Facts:
bavos {δ=b, τ=tripli, η=d, π=i}
beflur {δ=a, ρ=pugu, sugrer, η=f, π=i}
deman {δ=a, ρ=sugrer, η=d, π=h}
dobru {δ=b, ρ=mufli, zilen, η=d, π=i}
dregir {δ=b, ρ=flavan, korom, fuga, η=e, π=h}
drofak {δ=c, ρ=gaku, η=f, π=h}
drorur {δ=b, ρ=gaku, mufli, leli, η=f, π=j}
felo {δ=c, η=e, π=i}
flagum {δ=c, τ=stofetar, ρ=fuga, η=e, π=h}
flavan {δ=a, τ=gaku, ρ=zugru, sudritru, mufli, η=e, π=h}
flopla {δ=c, τ=skitesal, ρ=mufli, η=f, π=i}
fuga {δ=b, η=g, π=i}
gaku {δ=a, τ=gruren, ρ=sugrer, η=d, π=i}
gipo {δ=a, τ=gugro, ρ=stadun, drorur, flopla, sugrer, η=d, π=i}
gremor {δ=a, τ=stidanak, η=f, π=i}
gridrofos {δ=a, ρ=stadun, sugrer, η=e, π=i}
gruren {δ=a, τ=reto, η=f, π=h}
gugro {δ=a, τ=deman, η=d, π=h}
kesik {δ=b, τ=korom, η=d, π=j}
korom {δ=c, ρ=mufli, η=e, π=h}
lekli {δ=b, τ=papel, ρ=trezu, zele, migik, η=d, π=i}
leli {δ=c, ρ=zugru, η=f, π=i}
lodumak {δ=b, τ=flagum, ρ=mufli, η=e, π=h}
ludon {δ=c, τ=stadun, ρ=lodumak, η=f, π=i}
luru {δ=a, τ=teboti, η=d, π=h}
malur {δ=a, τ=leli, ρ=sugrer, η=g, π=h}
migik {δ=b, τ=noman, ρ=flavan, η=d, π=h}
migin {δ=a, τ=bavos, ρ=gaku, drorur, sugrer, η=d, π=i}
mufli {δ=a, τ=gipo, η=f, π=j}
muflike {δ=c, ρ=trosko, η=d, π=h}
noman {δ=a, τ=pugu, ρ=lodumak, η=e, π=h}
pamek {δ=b, τ=migik, η=d, π=h}
papel {δ=b, τ=vibre, η=e, π=h}
plastilan {δ=b, ρ=trosko, trezu, flopla, η=d, π=h}
pugu {δ=a, τ=fuga, ρ=flavan, zele, η=f, π=i}
reto {δ=a, τ=lekli, ρ=mufli, migin, leli, η=e, π=h}
skitesal {δ=c, τ=gremor, ρ=noman, felo, η=f, π=j}
stadun {δ=b, ρ=trosko, η=e, π=i}
stibror {δ=c, ρ=stidanak, η=g, π=j}
stidanak {δ=b, η=f, π=h}
stofetar {δ=a, τ=zuflol, ρ=stadun, η=d, π=h}
sudritru {δ=a, ρ=zugru, korom, η=g, π=h}
sugrer {δ=a, τ=drorur, ρ=zugru, mufli, η=g, π=j}
teboti {δ=a, τ=tidrok, ρ=gipo, mufli, muflike, η=d, π=i}
tidrok {δ=b, τ=lodumak, ρ=drorur, pugu, flopla, sugrer, η=f, π=i}
tiplen {δ=a, ρ=malur, leli, η=g, π=h}
trezu {δ=a, τ=kesik, ρ=stadun, η=d, π=h}
triklok {δ=c, τ=stibror, η=d, π=h}
tripli {δ=b, τ=sugrer, η=d, π=h}
trosko {δ=c, ρ=sudritru, η=e, π=h}
veskun {δ=a, ρ=zugru, η=g, π=i}
vibre {δ=a, τ=zipo, η=e, π=i}
zele {δ=a, τ=luru, ρ=lodumak, η=g, π=j}
zilen {δ=b, η=e, π=h}
zipo {δ=a, τ=veskun, η=g, π=i}
zuflol {δ=c, τ=flavan, η=d, π=h}
zugru {δ=a, τ=zilen, ρ=mufli, η=d, π=j}

Known rows:
bavos: [ 22  17 -18   6  -2  19   9  15  10   8   1]
zipo: [  0 -10  17 -13 -14  -5   8   5 -13  -8   0]
pamek: [ 25  20 -18   2   6  14  10  15  12   5   0]
gipo: [-14  -4  11   6   0   1  -1   1   3  -6  -3]
veskun: [ -7 -17  12 -13  -9  -3  14   6 -12  -7  -1]
drorur: [ 20   9 -36   4   3  21   9   5   3   0 -10]
ludon: [ -8 -15   7   8  -6  -3 -19 -27   4   2   7]
noman: [  2   7  11   1 -15 -22   5 -24  10  -8  -1]
gruren: [ -2   2   5  -3  -5  -9 -21   1   3  -8 -12]
sudritru: [ -5 -14  15 -17  -1 -10  15   3  -7  -7  -1]
deman: [-11  -5  11   2  11   0   2   0   5 -12  -4]
leli: [-11 -24   5   7   2   3 -17 -15  -3   0   4]
kesik: [ 17  22 -23   1   3  25  15   8   4   3  -3]
stadun: [ 24   5 -23   2  -1  18  18  17   5   5  -2]
zugru: [-18   5   6   1   2   6   0  -3  -4 -11  -6]
reto: [ -3  -3  14 -10  -4  -6 -15   6  -5 -10 -10]
korom: [ -9 -20  14  -4  10  -2  -9 -15  -3   2   8]
teboti: [-23   1  10   1  -1   0   1   6   9   4  -3]
tidrok: [ 13  11 -32   4  -5  14   6  20  15  18  -5]
luru: [-17   4   8   0   2  -6  -1   0  12   2  -3]

Rows, some named above:
[  7   3  19  12 -26 -18   1 -57   6  -3  18] : felo
[ -9   0   9  -8  -6 -11 -10   4   2  -1  -7] : flavan
[-11 -22   7   0  11  -2 -21 -14   2   0   1] : drofak
[ 19  10 -36   4   4  22   8   6   3   0  -9] : drorur
[-17  -1  -6   4  -3   1  -6 -11  -3 -10 -13] : mufli
[-13  -1   7 -19 -13  -4  13  -7 -13  -4  -3] : zele
[ 19  25 -23   3   4  24  13   6   2   2  -1] : kesik
[-11 -23   5   9   3   3 -18 -17  -3  -1   5] : leli
[ 22  21 -22  -4  -8   1  17   7  18  18   3] : lodumak
[  0   5   5   7 -20 -10 -12 -56   3  -1   4] : skitesal
[ 21  20 -25  -4  -7   2  17   6  16  21   0] : lodumak
[ 22  12 -17   7   4  19  14  18  10   3   1] : dobru
[-12  -4   8 -18 -12  -4  13  -9 -15  -2  -3] : zele
[ -3  -2  13  -8  -4  -6 -15   6  -3  -7 -10] : reto
[  9   4  17  12 -27 -20   2 -55   7  -2  19] : felo
[-14  -2  18  -2   6  -2 -17 -14   6  12  11] : zuflol
[ 27   5 -23  -5   8  13  12  17   6   4  -1] : dregir
[-12 -17   9   2  -1   1 -21 -15  -1   7   3] : flopla
[-10  -2   8  -8  -5 -11  -9   5   0  -1  -8] : flavan
[ 19  29 -53  44  23 -41   9  23 -43  10  23] : stidanak
[ 37  16 -16  -5  -2  10   1  19   3   4  -4] : papel
[ 30  24 -11   2  -1  20  -2  24   0   4  -3] : lekli
[ 22  12 -17   7   5  20  14  17   9   5   1] : dobru
[-23   2 -11  19  20 -47   5  -3 -76   7  33] : stibror
[-19 -15  10 -12   7  -4 -16  -6   1  17   6] : flagum
[ -5  -3  12   0 -12  -3  -9   2  -5 -11  -6] : vibre
[ 27  14 -19   0  12  16  12  17  11   4   0] : plastilan
[-11 -14   8   0  -1  -1   1   3  -1  -9  -2] : gridrofos
[-12   5  16   1  -6   0 -13   8  -1  -6  -3] : gaku
[ 27   7 -23  -3   7  15  14  17   5   4  -1] : dregir
[-12  -8   8 -19  -8  -1  14  -2 -16  -5  -6] : sugrer
[ 27   2 -17 -10  -5  13  29  17  -3   8   4] : fuga
[ 29   8 -22  -1   4  11  14  10   8   6   0] : zilen
[-19   4  11  -5   4  -5  -4   6   9   3  -5] : stofetar

The same objects again, as new rows of numbers:
Known rows:
mufli: [-28  24 -11   9  17  14  18 -39 -11  -4  24   3  -8   0   0  -9 -14  -7
 -12   0 -12  -3   4  24 -17   2   4 -14   7  -9 -17   5 -19  -8 -26  44
  -7  19]
flopla: [-28  18  -6 -27 -28  10 -36  36  25   6 -20   0  30 -46 -19  -4  18   2
 -30 -47  -5  28  40  27   8  -5 -27 -19 -20  14  -7 -28  28  -2   7  27
 -13 -13]
lodumak: [ -9   0   6  -5  28  18  34 -20 -21  -8  40   3  54 -39   1 -19 -24 -22
   0  61  13 -14   7  14  -6  15  19   4 -19  20  17   5  15   3  11  11
  23   6]
zele: [ -9  -1  -7  11  -3  10  26 -23 -16  16  26  13   3   5  -3  -8 -26 -20
   9  30   0 -16   2  18 -15 -27   6 -23  24  -9 -30  -5 -24  -5 -14  38
  12   6]
luru: [-20  23  -2  -1   4   7  19 -33 -15  17  20  -6  16 -14  14  19  -2 -20
  13  37  -4 -21 -26  28 -38 -17   8 -17  20 -16 -19   9 -12 -13 -20  36
   8  -5]
lekli: [ 17  18  10 -37 -10  14 -25  12   6  -1   0 -22   5 -20   2 -19   2 -25
   9 -14  20  13  -3 -24   7  -3 -40  12 -25  27  31 -33  54 -42  23  18
 -10 -22]
migik: [ -7   5  27  -1   7  22  19 -46  10  -9  28 -11  40 -30   6  -5  13 -21
 -10  21  28  -1 -11 -10 -43  39   9  31 -28   3  10   7  13 -23   2  34
  29   2]
skitesal: [-63  -1  -6 -19  12   9 -66  42  12   3   6   2  17 -62 -35  31   0   3
   7 -26  -5  32  55   0 -12   3 -23 -22 -10  16   1 -47  10  11  17  43
 -19  15]
felo: [-36  -3  -1 -38  39 -16 -68  57  18  -3   0  -9  29 -83 -30  29 -23   6
  -1  -6  12   0  38  20  -8  -7 -33  -9  11  32  19 -55   4  32  30  41
 -34   5]
pamek: [  9   9   9 -50  -2  20 -37 -13  28  12  -2  -8  29 -43 -14   7  15 -20
   7 -11  24  24  -6 -24 -10   1 -11  27 -25   9  33 -20  27 -36  19  19
   9 -11]
beflur: [-14  24  -6  21  -5  12  29 -26   1 -13   9   3   6  15  21 -12 -16   1
 -16   9 -21  -9   7  37 -18  -5  -8  -8  11 -13 -22   6  -7 -13 -25  33
 -27   8]
stofetar: [ -8  17  -6   4 -14   6  36 -23 -17  13  30  -9  12  -4  18  31   9 -26
   6  41 -18 -19 -22  27 -28 -19   4 -15  19  -9 -28   1  -2 -22 -20  34
   8  -9]
zuflol: [-41   8  10   7 -22  -4  23  11 -15   9  25 -26  50 -40  15   5  24 -21
 -18  21  14 -22  13  23 -37  12  -2 -36  -9   8 -22  -7  23   7  -2  48
  27  -8]
sudritru: [ 22   9 -10 -33   6   2 -23   2  14  20 -13  18   0 -14   0  31  12 -18
   6 -24  -3  11  -5   4  21 -61  -5 -15  20  -4  -6 -26 -19 -10  -2   7
 -27 -18]
zilen: [ -1  17  13  -6  35  13  39 -32  -1 -14  34  -7  38 -41   7 -30  -9 -23
 -20  22  30 -11   4  11  -4  13  17   6 -23  21  21   8   7  -7   8  17
  18   8]
malur: [ -1  13   7  12   6   1  36 -24  -7  -1  28  12  10   4  18  10  -1 -18
  -9  14  -4 -18   1  17  -7 -31  14  -6  15  -8 -32  -2 -31 -10 -15  29
  -8  -5]
leli: [-27  18  -1 -24 -36   8 -39  34  26   6 -17  -6  31 -40 -15  -2  17   2
 -31 -44  -7  24  38  24  10   1 -23 -17 -17  14  -5 -30  28  -8   8  25
 -17 -15]
drofak: [-50  10   9  19 -22   3  38   4   4 -12  22  -5  41 -32   1   5  36 -13
 -41  -5  -3  -6  40  31 -16  18  10 -22 -30   8 -19  -3  17   6  -6  38
   9   1]
migin: [-11  42   4  35  11   0  25 -16  15   2   8 -29  -8  -5  16  -6 -13 -10
   4  19   0 -11  -9  37 -19 -22 -11  -8  25 -11 -17   3 -19 -23 -15  49
  -3 -10]
zipo: [  5   8   9  16  -3 -15  32 -22 -20 -11  20   2  -4   8  24  -6 -17 -17
 -19   5   8 -31  -4  17 -14 -20 -19 -15  23   0 -24 -10 -21  -3 -16  42
 -39  -3]

Rows, some named above:
[ -7  11  -5  12 -17   7  18 -18  -4  21   4 -14  18  -3  14   0 -21 -15
  13  44  -9 -21 -16  37 -36  -6  -8  -7  24 -11 -24   2  -7 -21 -24  36
  12 -13] : teboti
[  7  21   8 -20 -11  22 -32  12  33  12 -10 -14  15 -34 -14 -22   1 -21
  16  -6  20  24  -7 -12   7  -2 -23  18 -21  13  30 -17  35 -43  18  14
   3 -19] : dobru
[-11  -2   9  -9  22  20  34 -16 -15  -1  38  -2  49 -42   1 -19 -19 -25
   7  65  17 -11   9  12  -3  14  20  -1 -24  21  24   4  24  -1   6   8
  21   2] : lodumak
[-20   7  -1  26 -10  42  25 -13 -16  -2  16  10  52  -5   3 -61 -20 -16
  -2  45  13  -5  16  23 -19  34  -3  15 -35  13   4  10  39 -18  -4  13
  15   3] : tidrok
[-17   7   1  21 -14  37  26 -13 -10  -7  18  13  41  -3   5 -52 -21 -18
  -2  46  12  -4  13  19 -15  33  -3  12 -35   9   6  12  42 -21 -11  16
  16   1] : tidrok
[-14  12  -2   5   4  14  21 -26 -16  15  21  -8  20 -17  15  19   3 -21
  15  37  -8 -17 -23  31 -37 -17   7 -21  17 -15 -19  11  -9  -9 -20  39
  10   0] : luru
[  3  13  20   0  17  11  39 -23  18 -17  27 -20  31 -22  -2 -48 -24 -18
 -31  32  21 -18  10  23   3  34   2  14 -26  20   9  -5  18 -16  10  17
  15   0] : stadun
[-21  13  -4  23 -11  38  32 -14 -12  -6  21  10  46  -6   5 -53 -19 -20
  -3  45   8  -9  15  20  -9  31  -3  11 -37   9   6  14  38 -24  -8  12
  18  -1] : tidrok
[  0  18   4   0  14   0  40 -29   7 -10  14 -10  -4  -2   6   0 -30  -6
 -27  25 -13 -21  -9  44  -1 -12  -2 -10  26   0 -22  -4 -14 -17  -7  27
  -4   0] : gridrofos
[ 17  20   8 -35 -11  17 -22  13   0  -5  -2 -22   3 -23  -5 -16  -2 -26
  11  -7  15  19  -4 -25   7   1 -41  10 -26  26  34 -32  52 -45  14  19
 -15 -19] : lekli
[ 15  17   6 -19 -10  29 -31  12  25  10 -10 -18  16 -30 -12 -24  -2 -20
  18  -9  21  24  -3  -5   3  -6 -30  16 -24  15  30 -19  35 -44  16  18
  10 -20] : dobru
[-14  -1  -3  10  -1   8  27 -17 -18  16  22  15  12   3  -3  -3 -27 -17
   5  25  -2 -17   7  17  -8 -21  13 -27  28  -5 -29  -3 -25  -9 -12  33
  12   6] : zele
[-12  -1  -9  15  -4  11  21 -15 -19  14  27  17  10  -3   0  -8 -28 -21
  11  28  -1 -15   4  14 -18 -21   7 -27  29  -2 -33  -3 -28  -9 -15  32
  12  11] : zele
[-19  31  14 -55 -33  36 -91  26 -27  23  13  21 -10 -27 -26 -20  54 -23
 -69 -25   7 -11  85  10   5   9  -6 -45  45  31   9 -27 -21 -32  45  35
  44 -30] : stibror
[  7  40   5  -2  15  26 -29  26  34  14  -8 -25   6 -38 -12 -37  -1 -19
  22  -4  28  28   5  -8  12 -27 -22  13 -27  18  34 -20  28 -38  17  17
  -1 -24] : bavos
[-14  -1   9 -20  46 -11   8 -44   0 -12  38   3  17 -31  -5  44 -23   2
  -9  24  -9 -31  -8  26 -32   9  11   9  27  -3  -6  -7 -39  14  -6  37
 -20  20] : noman
[-11   9   1 -33  -9  -4  19 -11 -25  23  18 -17  68 -67   7 -38  10 -21
 -36  -4  40 -25  -3  45 -17   5  16 -57 -13  15 -19  19  22  54  -8  36
  23  -2] : flagum
[  5  14  10 -17  23 -10  34 -27 -16 -17  30 -20 -13  -5  18  -6 -32 -11
 -30  15  -5 -31 -15  36   0  -1 -20 -16  24   7 -17 -13  -7  -1 -11  37
 -40   3] : vibre
[-19  21   0   4   7   6  29 -36   0  14  22 -26  -8  -4   4   5 -16 -17
   0  14  -2 -12 -12  19 -33  -8  -8 -16  22 -16 -16  -4 -20 -24 -12  55
   7   8] : zugru
[-18  34 -12  -3  12  38 -18   6  20   8   0  -2   3 -24 -28 -36  -2 -17
   8 -21   4  45  18 -14  34 -18  -7   3 -43  11  36 -19  29 -38   9   9
   1  -2] : drorur
[-41   5  13   3 -27  -9  17  12 -20  11  30 -31  45 -41  15  11  23 -23
 -11  22  13 -21  15  18 -44  13   1 -34 -11   7 -23  -8  24   8  -5  52
  22 -10] : zuflol
[-25  22  -7  10  16  17  19 -38  -8  -1  21   2   1  -1   0 -10 -11  -5
 -10  -5 -16  -3   1  29 -21   0   2 -18   5 -16 -16   4 -17  -7 -22  47
 -16  24] : mufli

